Here is a tiny trained network, its code and every weight. The questions are about switching its units off for an input and a target symbol, where a switched-off unit gives its printed mean instead of its output.

import numpy as np


def w(rows, s, z=0):
    codes = np.array(rows[::2]) - 128.0
    scale = np.full(codes.shape[1], s)
    scale[-1] = z or s
    return codes * scale


def norm(h):
    return h / np.sqrt((h * h).mean(-1, keepdims=True) + 1e-5)


def f(y):
    return y / 2 * (1 + np.tanh(0.7978845608 * (y + 0.044715 * y**3)))


def softmax(a):
    e = np.exp(a - a.max(-1, keepdims=True))
    return e / e.sum(-1, keepdims=True)


def log_softmax(a):
    a = a - a.max(-1, keepdims=True)
    return a - np.log(np.exp(a).sum(-1, keepdims=True))


def net(x, mask):
    ids = ['Λαβγημξπ'.index(c) for c in x.split()]
    T = len(ids)
    res = E[ids] + P[:T]
    r = norm(res)
    for j in range(3):
        rows = slice(4 * j, 4 * j + 4)
        q, k, v = (r @ M[0][rows].T for M in (Q, K, V))
        z = softmax(np.where(np.tri(T) > 0, q @ k.T / 4**0.5, -1e9)) @ v
        o = O[0][rows]
        res = res + np.where(mask[j], z, o[:, -1]) @ o[:, :-1]
    y = f(norm(res) @ A[0][:, :-1].T + A[0][:, -1])
    res = res + np.where(mask[3:11], y, B[0][:, -1]) @ B[0][:, :-1]
    return log_softmax(norm(res)[-1] @ U[:, :-1].T + U[:, -1])


Q, K, V, O, A, B = {}, {}, {}, {}, {}, {}
E = w([
[129,32,189,239],'Λ',
[107,188,79,146],'α',
[50,187,128,61],'β',
[171,186,135,144],'γ',
[173,173,255,104],'η',
[70,145,184,63],'μ',
[123,201,139,74],'ξ',
[162,218,131,155],'π',
],0.018)
P = w([
[178,2,30,102],'0',
[193,220,108,205],'1',
[156,201,153,181],'2',
[186,240,118,165],'3',
[168,213,138,160],'4',
[180,204,135,157],'5',
[183,200,143,165],'6',
[195,197,133,149],'7',
[206,187,129,142],'8',
[212,192,141,126],'9',
[217,186,122,116],'10',
[238,166,102,107],'11',
],0.0059)
Q[0] = w([
[150,67,108,190],'head 1',
[153,48,130,243],'head 1',
[90,24,120,178],'head 1',
[99,131,58,115],'head 1',
[152,54,122,156],'head 2',
[148,203,89,62],'head 2',
[152,45,180,169],'head 2',
[113,150,83,117],'head 2',
[61,57,201,150],'head 3',
[252,152,50,162],'head 3',
[99,68,92,154],'head 3',
[100,162,169,116],'head 3',
],0.012)
K[0] = w([
[33,116,135,170],'head 1',
[45,164,148,177],'head 1',
[92,199,139,209],'head 1',
[98,93,78,79],'head 1',
[169,168,160,151],'head 2',
[164,39,33,86],'head 2',
[137,195,244,207],'head 2',
[136,108,77,81],'head 2',
[120,169,55,163],'head 3',
[178,135,218,84],'head 3',
[88,105,94,180],'head 3',
[172,91,97,97],'head 3',
],0.012)
V[0] = w([
[217,112,113,155],'head 1',
[82,131,151,187],'head 1',
[93,176,120,253],'head 1',
[125,121,172,130],'head 1',
[111,181,77,45],'head 2',
[93,114,48,112],'head 2',
[46,87,238,207],'head 2',
[162,117,62,168],'head 2',
[139,114,182,102],'head 3',
[83,145,91,210],'head 3',
[90,146,90,53],'head 3',
[101,132,93,146],'head 3',
],0.012)
O[0] = w([
[211,177,170,188,147],'head 1',
[153,89,92,65,73],'head 1',
[192,127,2,181,77],'head 1',
[124,129,210,78,124],'head 1',
[31,228,131,91,229],'head 2',
[35,81,99,135,140],'head 2',
[220,40,18,96,2],'head 2',
[90,100,115,236,119],'head 2',
[69,140,162,182,152],'head 3',
[174,115,53,72,78],'head 3',
[149,66,126,77,155],'head 3',
[166,99,116,92,100],'head 3',
],0.0071,0.0095)
A[0] = w([
[78,154,108,156,246],'neuron 1',
[86,209,102,159,162],'neuron 2',
[92,106,207,95,228],'neuron 3',
[152,202,192,103,86],'neuron 4',
[118,78,119,168,39],'neuron 5',
[216,69,123,146,144],'neuron 6',
[94,62,65,125,2],'neuron 7',
[81,44,133,8,156],'neuron 8',
],0.011,0.0063)
B[0] = w([
[124,76,78,172,235],'neuron 1',
[134,89,4,67,236],'neuron 2',
[223,29,106,108,254],'neuron 3',
[215,178,96,134,219],'neuron 4',
[152,245,234,18,116],'neuron 5',
[151,72,192,225,150],'neuron 6',
[116,255,100,123,121],'neuron 7',
[211,141,36,102,148],'neuron 8',
],0.0084,0.0094)
U = w([
[188,16,53,179,140],'Λ',
[35,37,8,181,214],'α',
[80,85,41,71,140],'β',
[171,213,103,224,20],'γ',
[195,142,223,106,63],'η',
[174,44,103,2,214],'μ',
[57,139,226,106,251],'ξ',
[172,190,12,159,44],'π',
],0.0075,0.0034)

Each question gives the input, a string of symbols that net reads in full, and the target symbol t.
The units are the heads (4 rows each of Q, K, V and O) and the neurons (one row each of A and B). Each row of codes is followed by its name. A weight is (code - 128) times the scale printed after its matrix; where a second scale follows, it is the last column's (O, A, B and U).
mask holds one flag per unit, heads first, then neurons. A switched-off unit (its flag False) gives its mean, the last column of its rows in O or B, instead of its output. The means were averaged over made-up inputs and are rounded, as every weight is.
A unit's drop is (log p(t) with every unit on - log p(t) with that unit switched off) / (log p(t) with every unit on - log p(t) with every unit switched off).
The circuit of an input: a set's keep is (log p(t) with only the set's units on - log p(t) with every unit switched off) / (log p(t) with every unit on - log p(t) with every unit switched off). Starting from all 11 units, units are removed one at a time, each time the one whose removal leaves the highest keep (on an exact tie, the one counted first), for as long as the keep stays at least 0.8.
units of the circuit, in order: the units of the circuit, biggest drop first
k most important neurons: the k neurons with the biggest drops, biggest first
heads that matter: for each layer, one digit per head in row order, 1 if its drop is at least 0.15 and else 0, layers parted by /
drop when u is switched off: that unit's drop, to one decimal
input β η μ, target μ: heads that matter => 001
input α Λ Λ β γ π, target α: units of the circuit, in order => [head 2; neuron 2]
input ξ Λ μ μ μ β ξ ξ γ Λ γ, target ξ: most important neuron => [neuron 8]
input α ξ ξ ξ μ α Λ γ γ α μ, target α: units of the circuit, in order => [head 2; head 1]
input ξ μ β α γ α γ α, target ξ: heads that matter => 110
input μ π Λ ξ Λ γ, target μ: units of the circuit, in order => [head 2; head 1]
input π α ξ π μ, target π: heads that matter => 100
input α ξ μ μ ξ Λ μ β ξ, target α: heads that matter => 010
input α μ μ η π π μ η ξ β, target α: units of the circuit, in order => [head 2; neuron 1; neuron 2]
input α ξ γ ξ γ α μ β α β α, target α: units of the circuit, in order => [head 2; head 1]
input μ ξ α μ π μ α π γ, target μ: units of the circuit, in order => [head 1; head 2]
input α μ η ξ ξ ξ α γ π γ γ α, target α: units of the circuit, in order => [head 2; neuron 2]
input Λ μ α ξ γ γ, target Λ: heads that matter => 010
input γ μ α π Λ μ ξ ξ μ γ ξ, target γ: heads that matter => 110
input Λ η γ η ξ γ ξ, target Λ: units of the circuit, in order => [head 2]
input μ π π μ η μ, target μ: heads that matter => 000
input γ ξ μ μ, target γ: drop when head 1 is switched off => 0.8
input γ β μ, target γ: drop when head 1 is switched off => 1.2
input μ α ξ μ ξ μ η ξ ξ ξ ξ, target μ: drop when neuron 1 is switched off => 0.0
input α α μ, target α: units of the circuit, in order => [head 1]
